Below are the code and all the weights of a small trained network. Each question names an input and a target symbol and asks about switching units off, where a switched-off unit gives its printed mean instead of its output.

import numpy as np


def w(rows, s, z=0):
    codes = np.array(rows[::2]) - 128.0
    scale = np.full(codes.shape[1], s)
    scale[-1] = z or s
    return codes * scale


def norm(h):
    return h / np.sqrt((h * h).mean(-1, keepdims=True) + 1e-5)


def f(y):
    return y / 2 * (1 + np.tanh(0.7978845608 * (y + 0.044715 * y**3)))


def softmax(a):
    e = np.exp(a - a.max(-1, keepdims=True))
    return e / e.sum(-1, keepdims=True)


def log_softmax(a):
    a = a - a.max(-1, keepdims=True)
    return a - np.log(np.exp(a).sum(-1, keepdims=True))


def net(x, mask):
    ids = ['αβγδεζηθλξστφω'.index(c) for c in x.split()]
    T = len(ids)
    res = E[ids] + P[:T]
    r = norm(res)
    for j in range(3):
        rows = slice(3 * j, 3 * j + 3)
        q, k, v = (r @ M[0][rows].T for M in (Q, K, V))
        z = softmax(np.where(np.tri(T) > 0, q @ k.T / 3**0.5, -1e9)) @ v
        o = O[0][rows]
        res = res + np.where(mask[j], z, o[:, -1]) @ o[:, :-1]
    y = f(norm(res) @ A[0][:, :-1].T + A[0][:, -1])
    res = res + np.where(mask[3:27], y, B[0][:, -1]) @ B[0][:, :-1]
    return log_softmax(norm(res)[-1] @ U[:, :-1].T + U[:, -1])


Q, K, V, O, A, B = {}, {}, {}, {}, {}, {}
E = w([
[114,125,170],'α',
[124,89,161],'β',
[115,170,58],'γ',
[104,128,179],'δ',
[127,145,108],'ε',
[112,114,208],'ζ',
[128,94,195],'η',
[168,110,7],'θ',
[110,168,149],'λ',
[111,179,108],'ξ',
[110,179,110],'σ',
[107,181,114],'τ',
[110,69,164],'φ',
[107,180,123],'ω',
],0.02)
P = w([
[179,87,135],'0',
[145,253,186],'1',
[113,148,166],'2',
[211,191,211],'3',
[100,149,149],'4',
[190,224,153],'5',
[69,161,162],'6',
[209,217,142],'7',
[81,133,129],'8',
[172,213,159],'9',
[35,155,130],'10',
[184,202,120],'11',
[54,134,160],'12',
],0.017)
Q[0] = w([
[23,149,159],'H1',
[232,147,128],'H1',
[111,65,55],'H1',
[1,86,80],'H2',
[41,149,162],'H2',
[40,94,120],'H2',
[69,98,202],'H3',
[194,133,157],'H3',
[44,158,167],'H3',
],0.016)
K[0] = w([
[171,51,122],'H1',
[73,194,153],'H1',
[159,109,63],'H1',
[250,134,148],'H2',
[183,82,77],'H2',
[198,141,137],'H2',
[174,104,151],'H3',
[131,179,131],'H3',
[180,28,60],'H3',
],0.019)
V[0] = w([
[176,211,198],'H1',
[60,44,174],'H1',
[154,161,140],'H1',
[172,169,124],'H2',
[127,190,195],'H2',
[161,250,91],'H2',
[68,132,56],'H3',
[168,153,66],'H3',
[210,186,143],'H3',
],0.018)
O[0] = w([
[216,65,46,208],'H1',
[8,86,116,195],'H1',
[155,125,108,141],'H1',
[148,87,72,127],'H2',
[52,133,67,198],'H2',
[139,7,104,77],'H2',
[118,63,163,6],'H3',
[180,113,115,75],'H3',
[174,143,49,172],'H3',
],0.016,0.011)
A[0] = w([
[146,40,222,116],'N1',
[113,164,150,137],'N2',
[108,156,139,112],'N3',
[71,75,151,123],'N4',
[122,130,92,123],'N5',
[150,158,145,91],'N6',
[116,104,112,98],'N7',
[195,102,126,57],'N8',
[71,151,76,131],'N9',
[251,199,184,99],'N10',
[129,115,112,41],'N11',
[161,174,160,133],'N12',
[116,150,184,98],'N13',
[44,123,152,252],'N14',
[133,118,96,133],'N15',
[103,135,153,157],'N16',
[94,121,81,101],'N17',
[139,114,144,138],'N18',
[65,197,179,181],'N19',
[146,141,146,94],'N20',
[178,153,80,111],'N21',
[166,156,96,147],'N22',
[133,157,59,210],'N23',
[92,114,54,88],'N24',
],0.018,0.0027)
B[0] = w([
[162,184,105,126],'N1',
[141,102,111,164],'N2',
[136,113,120,156],'N3',
[109,187,117,166],'N4',
[152,125,145,161],'N5',
[110,126,106,140],'N6',
[118,146,126,134],'N7',
[145,134,157,161],'N8',
[193,150,149,230],'N9',
[71,159,5,216],'N10',
[116,127,129,124],'N11',
[114,127,93,163],'N12',
[142,108,133,145],'N13',
[167,105,156,236],'N14',
[140,133,144,154],'N15',
[136,119,132,149],'N16',
[161,152,143,178],'N17',
[128,135,130,119],'N18',
[151,98,114,254],'N19',
[120,131,112,125],'N20',
[127,125,172,216],'N21',
[120,133,154,196],'N22',
[159,113,177,246],'N23',
[183,158,155,205],'N24',
],0.025,0.0088)
U = w([
[157,189,203,207],'α',
[110,207,60,175],'β',
[189,55,92,61],'γ',
[85,167,248,253],'δ',
[157,139,152,221],'ε',
[125,165,136,75],'ζ',
[167,156,106,74],'η',
[157,78,89,90],'θ',
[162,123,130,35],'λ',
[151,62,113,124],'ξ',
[177,73,121,183],'σ',
[161,109,157,38],'τ',
[108,231,20,121],'φ',
[175,153,158,126],'ω',
],0.013,0.0031)

Each question gives the input, a string of symbols that net reads in full, and the target symbol t.
The units are the heads (3 rows each of Q, K, V and O) and the neurons (one row each of A and B). Each row of codes is followed by its name. A weight is (code - 128) times the scale printed after its matrix; where a second scale follows, it is the last column's (O, A, B and U).
mask holds one flag per unit, heads first, then neurons. A switched-off unit (its flag False) gives its mean, the last column of its rows in O or B, instead of its output. The means were averaged over made-up inputs and are rounded, as every weight is.
A unit's drop is (log p(t) with every unit on - log p(t) with that unit switched off) / (log p(t) with every unit on - log p(t) with every unit switched off).
The circuit of an input: a set's keep is (log p(t) with only the set's units on - log p(t) with every unit switched off) / (log p(t) with every unit on - log p(t) with every unit switched off). Starting from the 12 units with the biggest drops (on a tie, the unit counted first), units are removed one at a time, each time the one whose removal leaves the highest keep (on an exact tie, the one counted first), for as long as the keep stays at least 0.8.
circuit, biggest first: the units of the circuit, biggest drop first
unit that matters most: the unit with the biggest drop
k most important neurons: the k neurons with the biggest drops, biggest first
which heads matter: for each layer, one digit per head in row order, 1 if its drop is at least 0.15 and else 0, layers parted by /
drop when u is switched off: that unit's drop, to one decimal
input β α φ σ α α φ σ ε φ τ, target α: circuit, biggest first => (N10)
input σ σ ζ ζ φ α φ α, target φ: which heads matter => 010
input ω σ φ λ, target φ: which heads matter => 010
input ω α β φ φ β, target φ: which heads matter => 010
input φ η η β φ α σ, target δ: which heads matter => 101
input β φ φ φ σ β ξ α σ β ε φ β, target α: circuit, biggest first => (H1 N9 N14)
input φ β η φ α, target δ: which heads matter => 100
input φ ξ β ω ε ξ φ ζ, target φ: circuit, biggest first => (N10 H1)
input β β β θ θ φ ζ δ α, target α: 3 most important neurons => (N10 N4 N19)
input φ φ β β φ α β φ σ θ ω, target δ: 3 most important neurons => (N10 N4 N14)
input ε α α λ ε α β, target φ: circuit, biggest first => (H1 N10)
input β β σ η φ ζ λ φ α θ δ φ φ, target α: 3 most important neurons => (N10 N4 N9)
input φ φ η φ ω φ β σ η θ η ω λ, target δ: 2 most important neurons => (N4 N10)
input φ σ ε, target δ: circuit, biggest first => (H1)
input β η φ λ β φ φ ξ η φ σ, target α: 2 most important neurons => (N10 N14)
input φ τ η ε φ φ φ φ β φ ε, target δ: 2 most important neurons => (N10 N14)
input φ β φ α γ, target δ: 2 most important neurons => (N10 N14)
input φ σ φ φ β σ φ β λ, target δ: drop when N4 is switched off => 0.1
input β φ φ η, target φ: drop when N21 is switched off => 0.0
input φ σ β τ ξ, target δ: drop when N10 is switched off => 0.2
input β η φ ε, target φ: unit that matters most => H2
input ε ξ β φ φ σ γ α β θ η, target φ: which heads matter => 100
input φ φ τ ω γ α β ω φ, target δ: 3 most important neurons => (N10 N4 N14)
